Below is a small trained network, with its code and all its weights. Each question gives an input and a class and asks what happens when units are switched off, that is, made to give their printed mean instead of their output.

import numpy as np


def w(rows, s, z=0):
    codes = np.array(rows[::2]) - 128.0
    scale = np.full(codes.shape[1], s)
    scale[-1] = z or s
    return codes * scale


def f(y):
    return np.maximum(y, 0)


def log_softmax(a):
    a = a - a.max(-1, keepdims=True)
    return a - np.log(np.exp(a).sum(-1, keepdims=True))


def net(x, mask):
    res = np.array(x, float).reshape(1, 5) / 4 @ E
    y = f(res @ A[0][:, :-1].T + A[0][:, -1])
    res = res + np.where(mask, y, B[0][:, -1]) @ B[0][:, :-1]
    return log_softmax(res[-1] @ U[:, :-1].T + U[:, -1])


A, B = {}, {}
E = w([
[113,197,125,89,140,108,158,253,212,180,34,116],'x0',
[136,159,154,71,182,233,248,148,84,140,160,87],'x1',
[154,147,91,215,10,234,162,148,68,188,93,207],'x2',
[79,189,115,34,78,130,69,169,97,162,203,132],'x3',
[76,188,138,80,155,190,100,40,161,36,62,183],'x4',
],0.011)
A[0] = w([
[136,96,154,91,210,71,119,139,153,122,138,91,83],'N1',
[156,143,91,208,82,210,142,154,98,178,101,222,99],'N2',
[77,154,122,111,74,146,79,131,148,155,218,81,76],'N3',
[159,106,130,158,113,110,130,140,147,182,173,62,253],'N4',
[166,141,128,124,118,132,152,87,87,92,187,134,103],'N5',
[90,90,137,46,138,210,94,91,156,78,67,216,164],'N6',
[159,108,68,132,88,108,53,124,165,109,97,130,79],'N7',
[133,76,133,168,148,149,101,69,81,100,202,135,215],'N8',
[121,169,130,142,145,140,141,77,158,89,113,164,174],'N9',
[141,81,151,82,207,136,73,122,176,123,164,75,87],'N10',
[121,148,128,165,156,144,141,84,147,112,96,116,85],'N11',
[144,75,125,192,169,158,131,146,103,103,64,115,28],'N12',
[120,124,193,54,137,192,253,134,101,120,167,130,139],'N13',
[114,115,105,169,119,68,77,119,161,131,126,180,133],'N14',
[154,148,128,88,134,131,155,222,214,173,67,140,150],'N15',
[108,194,72,119,87,152,100,157,89,142,162,128,87],'N16',
[162,156,109,107,192,159,214,127,123,133,153,124,57],'N17',
[86,179,86,63,99,129,108,123,82,104,132,137,193],'N18',
[200,86,122,167,105,100,157,194,143,156,152,79,119],'N19',
[133,44,95,125,109,104,137,144,62,161,176,76,169],'N20',
[162,81,121,160,162,128,155,92,141,137,63,124,22],'N21',
[164,93,97,182,135,137,170,90,143,120,66,67,64],'N22',
[118,170,102,138,137,100,176,193,186,114,115,141,104],'N23',
],0.011,0.0019)
B[0] = w([
[59,106,149,127,184,191,116,158,175,92,155,121,226],'N1',
[2,47,128,106,160,188,167,149,157,84,156,106,254],'N2',
[121,159,167,153,167,111,125,112,34,162,151,127,202],'N3',
[173,144,151,190,143,118,147,146,159,81,154,102,202],'N4',
[169,121,168,52,150,107,188,134,112,118,57,160,184],'N5',
[159,109,130,235,50,137,123,175,210,130,156,61,238],'N6',
[157,109,49,119,182,104,80,150,125,105,82,145,202],'N7',
[154,96,216,88,54,128,173,96,109,92,43,166,226],'N8',
[149,159,98,158,70,97,137,167,127,117,148,86,190],'N9',
[30,118,159,126,156,177,132,174,136,88,160,176,222],'N10',
[125,163,168,170,97,97,107,116,108,147,131,50,168],'N11',
[112,163,168,122,204,112,86,107,72,191,174,111,178],'N12',
[163,122,30,98,145,74,88,165,112,84,109,125,247],'N13',
[149,78,74,108,195,84,104,149,74,60,96,147,212],'N14',
[164,122,185,91,114,84,157,49,135,88,35,130,252],'N15',
[75,141,147,160,195,130,87,69,63,144,125,91,199],'N16',
[153,76,66,98,169,78,104,132,99,137,112,136,202],'N17',
[142,149,184,168,139,41,98,106,134,186,157,112,202],'N18',
[150,157,122,166,72,144,120,166,182,119,149,80,219],'N19',
[133,146,129,174,70,102,126,91,144,73,134,87,209],'N20',
[95,116,155,99,144,83,94,37,129,234,179,131,180],'N21',
[112,168,121,147,181,72,103,83,81,155,176,126,186],'N22',
[106,119,187,98,73,148,173,60,88,121,87,157,200],'N23',
],0.0082,0.017)
U = w([
[44,85,136,115,156,212,140,127,145,86,150,139,107],'0',
[176,118,197,96,85,120,168,63,117,93,55,178,109],'1',
[125,168,162,135,166,87,86,72,81,200,174,96,136],'2',
[188,88,5,110,157,97,96,135,102,80,95,143,131],'3',
[177,151,131,176,68,123,133,136,173,102,156,57,113],'4',
[143,122,135,148,125,112,152,127,131,109,117,152,254],'5',
[188,176,101,138,162,209,130,114,136,158,161,192,73],'6',
[156,154,96,103,84,127,153,146,141,196,157,181,76],'7',
],0.013,0.0065)

Each question gives the input, the list of numbers given to net, and the class t.
The units are the neurons (one row each of A and B). Each row of codes is followed by its name. A weight is (code - 128) times the scale printed after its matrix; where a second scale follows, it is the last column's (A, B and U).
mask holds one flag per neuron, in row order. A switched-off neuron (its flag False) gives its mean, the last column of its row in B, instead of its output. The means were averaged over made-up inputs and are rounded, as every weight is.
A unit's drop is (log p(t) with every unit on - log p(t) with that unit switched off) / (log p(t) with every unit on - log p(t) with every unit switched off).
The circuit of an input: a set's keep is (log p(t) with only the set's units on - log p(t) with every unit switched off) / (log p(t) with every unit on - log p(t) with every unit switched off). Starting from the 12 units with the biggest drops (on a tie, the unit counted first), units are removed one at a time, each time the one whose removal leaves the highest keep (on an exact tie, the one counted first), for as long as the keep stays at least 0.8.
units of the circuit, in order: the units of the circuit, biggest drop first
unit that matters most: the unit with the biggest drop
k most important neurons: the k neurons with the biggest drops, biggest first
drop of u: that unit's drop, to one decimal
input [4,1,-5,-7,-3], class 2: units of the circuit, in order : [N21]
input [7,8,-4,-7,7], class 3: 3 most important neurons : [N13; N17; N8]
input [3,-2,-2,4,1], class 2: 2 most important neurons : [N8; N2]
input [-5,1,-2,4,-7], class 4: 2 most important neurons : [N15; N20]
input [-3,-7,-7,-2,4], class 0: 2 most important neurons : [N10; N1]
input [-1,-7,6,6,-7], class 3: 2 most important neurons : [N14; N7]
input [-5,1,-7,3,-4], class 0: 2 most important neurons : [N10; N1]
input [-4,-8,-7,3,-8], class 3: 3 most important neurons : [N14; N7; N2]
input [-4,-3,-6,-4,0], class 0: 3 most important neurons : [N1; N10; N15]
input [6,-6,3,1,-5], class 1: 3 most important neurons : [N15; N13; N23]
input [5,4,-2,-7,8], class 4: 2 most important neurons : [N6; N9]
input [6,3,-7,7,-2], class 0: 2 most important neurons : [N1; N10]
input [8,-6,8,7,2], class 0: 4 most important neurons : [N2; N8; N16; N5]
input [7,-8,7,-1,7], class 3: 3 most important neurons : [N7; N14; N10]
input [4,8,2,-7,5], class 3: unit that matters most : N13
input [-8,8,-7,6,-3], class 1: 3 most important neurons : [N8; N5; N2]
input [5,2,-3,-7,6], class 2: units of the circuit, in order : [N21; N22]
input [-6,1,3,1,-4], class 1: drop of N8 : 0.6
input [3,6,5,4,7], class 4: drop of N6 : 1.2
input [-1,-1,7,-4,4], class 0: drop of N21 : 0.0
input [-6,-7,3,-6,3], class 3: drop of N15 : 2.0
input [-2,-6,6,-4,2], class 0: unit that matters most : N2
